Here is a tiny trained network, its code and every weight. The questions are about switching its units off for an input and a target symbol, where a switched-off unit gives its printed mean instead of its output.

import numpy as np


def w(rows, s, z=0):
    codes = np.array(rows[::2]) - 128.0
    scale = np.full(codes.shape[1], s)
    scale[-1] = z or s
    return codes * scale


def f(y):
    return y / 2 * (1 + np.tanh(0.7978845608 * (y + 0.044715 * y**3)))


def softmax(a):
    e = np.exp(a - a.max(-1, keepdims=True))
    return e / e.sum(-1, keepdims=True)


def log_softmax(a):
    a = a - a.max(-1, keepdims=True)
    return a - np.log(np.exp(a).sum(-1, keepdims=True))


def net(x, mask):
    ids = ['εζηθξστφ'.index(c) for c in x.split()]
    T = len(ids)
    res = E[ids] + P[:T]
    r = res
    for j in range(2):
        rows = slice(4 * j, 4 * j + 4)
        q, k, v = (r @ M[0][rows].T for M in (Q, K, V))
        z = softmax(np.where(np.tri(T) > 0, q @ k.T / 4**0.5, -1e9)) @ v
        o = O[0][rows]
        res = res + np.where(mask[j], z, o[:, -1]) @ o[:, :-1]
    y = f(res @ A[0][:, :-1].T + A[0][:, -1])
    res = res + np.where(mask[2:14], y, B[0][:, -1]) @ B[0][:, :-1]
    return log_softmax(res[-1] @ U[:, :-1].T + U[:, -1])


Q, K, V, O, A, B = {}, {}, {}, {}, {}, {}
E = w([
[56,123,122,150],'ε',
[144,139,33,120],'ζ',
[158,236,65,208],'η',
[167,115,42,136],'θ',
[59,118,83,86],'ξ',
[58,206,137,180],'σ',
[92,61,40,5],'τ',
[97,93,113,211],'φ',
],0.016)
P = w([
[95,144,1,105],'0',
[113,47,172,218],'1',
[98,34,121,135],'2',
[160,119,164,69],'3',
[132,144,147,110],'4',
[120,124,130,140],'5',
[119,147,55,94],'6',
[86,80,132,120],'7',
[63,135,56,186],'8',
],0.0081)
Q[0] = w([
[95,165,57,134],'H0',
[68,94,127,42],'H0',
[190,106,246,139],'H0',
[73,108,79,70],'H0',
[150,182,176,99],'H1',
[7,119,85,190],'H1',
[112,129,146,158],'H1',
[155,105,171,132],'H1',
],0.011)
K[0] = w([
[36,184,116,100],'H0',
[85,95,141,122],'H0',
[195,58,180,168],'H0',
[156,118,143,171],'H0',
[145,64,244,150],'H1',
[100,175,114,113],'H1',
[90,51,2,102],'H1',
[125,172,215,92],'H1',
],0.0084)
V[0] = w([
[95,49,122,73],'H0',
[122,81,159,79],'H0',
[171,114,150,162],'H0',
[212,53,104,155],'H0',
[171,120,206,218],'H1',
[249,117,109,132],'H1',
[160,185,165,78],'H1',
[98,54,161,109],'H1',
],0.014)
O[0] = w([
[169,185,46,156,126],'H0',
[189,173,127,186,56],'H0',
[54,66,54,115,81],'H0',
[25,201,113,15,115],'H0',
[66,57,176,199,1],'H1',
[2,213,168,64,94],'H1',
[178,181,180,179,24],'H1',
[113,108,34,145,74],'H1',
],0.0083,0.0099)
A[0] = w([
[177,86,97,224,209],'N0',
[91,87,80,115,50],'N1',
[187,127,165,69,122],'N2',
[75,153,66,149,255],'N3',
[192,147,186,81,130],'N4',
[111,163,63,171,242],'N5',
[112,163,110,158,118],'N6',
[117,154,178,46,80],'N7',
[69,197,137,142,62],'N8',
[118,154,114,136,76],'N9',
[37,90,82,178,181],'N10',
[254,86,94,74,155],'N11',
],0.0098,0.0031)
B[0] = w([
[98,71,125,129,185],'N0',
[158,147,122,144,162],'N1',
[106,183,122,207,152],'N2',
[254,103,100,58,195],'N3',
[76,204,172,200,145],'N4',
[183,79,97,35,198],'N5',
[164,144,109,100,132],'N6',
[106,181,139,107,162],'N7',
[100,67,53,137,133],'N8',
[140,135,84,101,130],'N9',
[134,142,131,21,183],'N10',
[178,137,134,154,249],'N11',
],0.0081,0.012)
U = w([
[139,89,150,165,29],'ε',
[97,159,145,102,1],'ζ',
[120,153,253,129,236],'η',
[79,97,118,95,143],'θ',
[153,152,164,172,75],'ξ',
[163,78,254,167,66],'σ',
[151,176,176,132,40],'τ',
[164,59,232,60,202],'φ',
],0.0083,0.0051)

Each question gives the input, a string of symbols that net reads in full, and the target symbol t.
The units are the heads (4 rows each of Q, K, V and O) and the neurons (one row each of A and B). Each row of codes is followed by its name. A weight is (code - 128) times the scale printed after its matrix; where a second scale follows, it is the last column's (O, A, B and U).
mask holds one flag per unit, heads first, then neurons. A switched-off unit (its flag False) gives its mean, the last column of its rows in O or B, instead of its output. The means were averaged over made-up inputs and are rounded, as every weight is.
A unit's drop is (log p(t) with every unit on - log p(t) with that unit switched off) / (log p(t) with every unit on - log p(t) with every unit switched off).
The circuit of an input: a set's keep is (log p(t) with only the set's units on - log p(t) with every unit switched off) / (log p(t) with every unit on - log p(t) with every unit switched off). Starting from the 12 units with the biggest drops (on a tie, the unit counted first), units are removed one at a time, each time the one whose removal leaves the highest keep (on an exact tie, the one counted first), for as long as the keep stays at least 0.8.
circuit, biggest first: the units of the circuit, biggest drop first
k most important neurons: the k neurons with the biggest drops, biggest first
which heads matter: for each layer, one digit per head in row order, 1 if its drop is at least 0.15 and else 0, layers parted by /
drop of u: that unit's drop, to one decimal
input τ φ φ τ φ, target τ: circuit, biggest first	H1, H0
input θ ε φ φ φ, target θ: circuit, biggest first	H0, H1
input θ η ε τ ξ ξ ζ, target τ: circuit, biggest first	H1, H0
input σ η φ σ φ ξ, target σ: circuit, biggest first	H0, H1, N5
input φ θ φ θ η φ η, target φ: circuit, biggest first	H0
input σ ε φ, target σ: circuit, biggest first	H1, H0, N5
input ε θ ξ ξ ξ τ ε φ, target ε: circuit, biggest first	H1, H0, N0
input η η φ φ ζ φ η θ θ, target η: 3 most important neurons	N5, N3, N7
input η θ τ σ φ η θ θ, target η: which heads matter	01
input η η φ η η φ θ φ ε, target η: 4 most important neurons	N5, N3, N7, N0
input θ η η, target θ: circuit, biggest first	N8, H0, H1
input φ φ φ η η σ φ θ σ, target φ: which heads matter	00
input θ φ φ ζ, target θ: circuit, biggest first	H1, H0
input φ ζ σ φ φ ε ε φ σ, target φ: which heads matter	01
input η φ ζ, target η: which heads matter	01
input φ φ η θ ε ζ η, target φ: 2 most important neurons	N2, N4
input θ θ η θ, target θ: 2 most important neurons	N8, N11
input θ τ η, target θ: drop of N3	-0.1
input σ τ θ η ε ε ε θ, target σ: drop of H0	0.4
input σ ξ η, target σ: drop of H0	0.5
